Here is a tiny trained network, its code and every weight. The questions are about switching its units off for an input and a class, where a switched-off unit gives its printed mean instead of its output.

import numpy as np


def w(rows, s, z=0):
    codes = np.array(rows[::2]) - 128.0
    scale = np.full(codes.shape[1], s)
    scale[-1] = z or s
    return codes * scale


def norm(h):
    return h / np.sqrt((h * h).mean(-1, keepdims=True) + 1e-5)


def f(y):
    return np.maximum(y, 0)


def log_softmax(a):
    a = a - a.max(-1, keepdims=True)
    return a - np.log(np.exp(a).sum(-1, keepdims=True))


def net(x, mask):
    res = np.array(x, float).reshape(1, 6) / 4 @ E
    u = 0
    for l in range(3):
        y = f(norm(res) @ A[l][:, :-1].T + A[l][:, -1])
        res = res + np.where(mask[u : u + 4], y, B[l][:, -1]) @ B[l][:, :-1]
        u += 4
    return log_softmax(norm(res)[-1] @ U[:, :-1].T + U[:, -1])


A, B = {}, {}
E = w([
[130,131,130,125],'x0',
[174,115,254,181],'x1',
[127,123,127,131],'x2',
[235,172,88,149],'x3',
[55,204,63,194],'x4',
[125,129,130,126],'x5',
],0.0075)
A[0] = w([
[149,149,238,160,3],'L0N0',
[85,155,62,158,150],'L0N1',
[162,50,99,74,173],'L0N2',
[135,102,44,8,130],'L0N3',
],0.012,0.0018)
B[0] = w([
[139,90,58,153,207],'L0N0',
[143,164,157,50,213],'L0N1',
[139,202,159,2,210],'L0N2',
[135,85,86,188,254],'L0N3',
],0.017,0.0074)
A[1] = w([
[90,217,152,215,1],'L1N0',
[18,35,152,74,50],'L1N1',
[102,189,96,48,117],'L1N2',
[244,134,90,118,194],'L1N3',
],0.011,0.0012)
B[1] = w([
[92,108,57,6,151],'L1N0',
[179,221,111,213,188],'L1N1',
[44,71,161,131,254],'L1N2',
[71,158,157,185,252],'L1N3',
],0.015,0.0081)
A[2] = w([
[175,108,188,168,129],'L2N0',
[101,6,76,199,225],'L2N1',
[45,205,207,170,89],'L2N2',
[189,29,227,143,250],'L2N3',
],0.012,0.0014)
B[2] = w([
[165,73,51,107,153],'L2N0',
[119,51,221,167,205],'L2N1',
[247,112,136,114,255],'L2N2',
[19,168,95,91,157],'L2N3',
],0.015,0.0095)
U = w([
[12,17,83,194,113],'0',
[81,149,107,7,134],'1',
[217,143,107,178,6],'2',
[132,70,175,126,219],'3',
[136,64,155,115,124],'4',
],0.011,0.002)

Each question gives the input, the list of numbers given to net, and the class t.
The units are the neurons (one row each of A and B). Each row of codes is followed by its name. A weight is (code - 128) times the scale printed after its matrix; where a second scale follows, it is the last column's (A, B and U).
mask holds one flag per neuron, layer by layer. A switched-off neuron (its flag False) gives its mean, the last column of its row in B, instead of its output. The means were averaged over made-up inputs and are rounded, as every weight is.
A unit's drop is (log p(t) with every unit on - log p(t) with that unit switched off) / (log p(t) with every unit on - log p(t) with every unit switched off).
The circuit of an input: a set's keep is (log p(t) with only the set's units on - log p(t) with every unit switched off) / (log p(t) with every unit on - log p(t) with every unit switched off). Starting from all 12 units, units are removed one at a time, each time the one whose removal leaves the highest keep (on an exact tie, the one counted first), for as long as the keep stays at least 0.8.
units of the circuit, in order: the units of the circuit, biggest drop first
k most important neurons: the k neurons with the biggest drops, biggest first
k most important neurons of layer l: the k neurons of layer l with the biggest drops, biggest first
input [0,0,6,-8,7,-2], class 2: units of the circuit, in order => L1N1; L2N2
input [6,-6,-1,4,-5,1], class 0: 4 most important neurons => L0N3; L0N1; L1N1; L2N2
input [6,5,8,0,-6,-2], class 1: units of the circuit, in order => L2N3
input [5,7,-8,8,8,7], class 1: 3 most important neurons of layer 1 => L1N2; L1N0; L1N1
input [-7,7,-7,-5,-6,1], class 0: units of the circuit, in order => L0N0; L2N3
input [-7,-3,2,-1,1,8], class 4: 2 most important neurons => L0N1; L0N0
input [-5,-5,-7,4,-5,-2], class 0: 4 most important neurons => L1N1; L0N3; L0N1; L1N2
input [4,-5,-8,2,-8,2], class 1: 4 most important neurons => L0N2; L2N1; L2N2; L0N0
input [4,7,-1,4,0,0], class 0: units of the circuit, in order => L0N0; L2N2
input [-3,8,-8,0,-3,2], class 0: units of the circuit, in order => L2N3; L0N0
input [4,0,0,4,-7,4], class 1: 2 most important neurons => L0N2; L1N1
input [3,0,8,-7,8,3], class 1: 3 most important neurons of layer 1 => L1N0; L1N3; L1N2
input [1,-3,-1,-8,-6,-5], class 2: 3 most important neurons => L1N1; L0N1; L0N3
input [3,5,5,-8,1,6], class 2: units of the circuit, in order => L1N1
input [-2,-6,-7,-1,-5,6], class 0: 2 most important neurons => L0N3; L2N2
input [6,-1,-7,-7,2,0], class 2: 2 most important neurons => L1N1; L0N2
input [-8,-1,-3,2,5,4], class 3: units of the circuit, in order => L2N2; L1N2
input [1,-4,7,0,-5,-4], class 1: 4 most important neurons => L0N2; L0N0; L2N1; L2N2
input [2,7,-5,-1,5,6], class 0: 2 most important neurons => L0N0; L2N2
input [6,-4,4,-6,6,4], class 1: units of the circuit, in order => L0N1
input [7,-7,2,-8,0,-1], class 2: 3 most important neurons of layer 0 => L0N0; L0N1; L0N3
input [-3,-4,3,4,5,8], class 4: 2 most important neurons => L0N1; L0N2
input [1,6,-6,4,-8,-5], class 1: 2 most important neurons => L0N3; L2N3
input [3,-4,3,-6,4,-1], class 2: 2 most important neurons => L1N1; L0N2
input [-8,-8,7,2,-8,-3], class 0: 2 most important neurons of layer 1 => L1N2; L1N3
input [0,0,5,5,4,6], class 4: 2 most important neurons of layer 1 => L1N1; L1N2
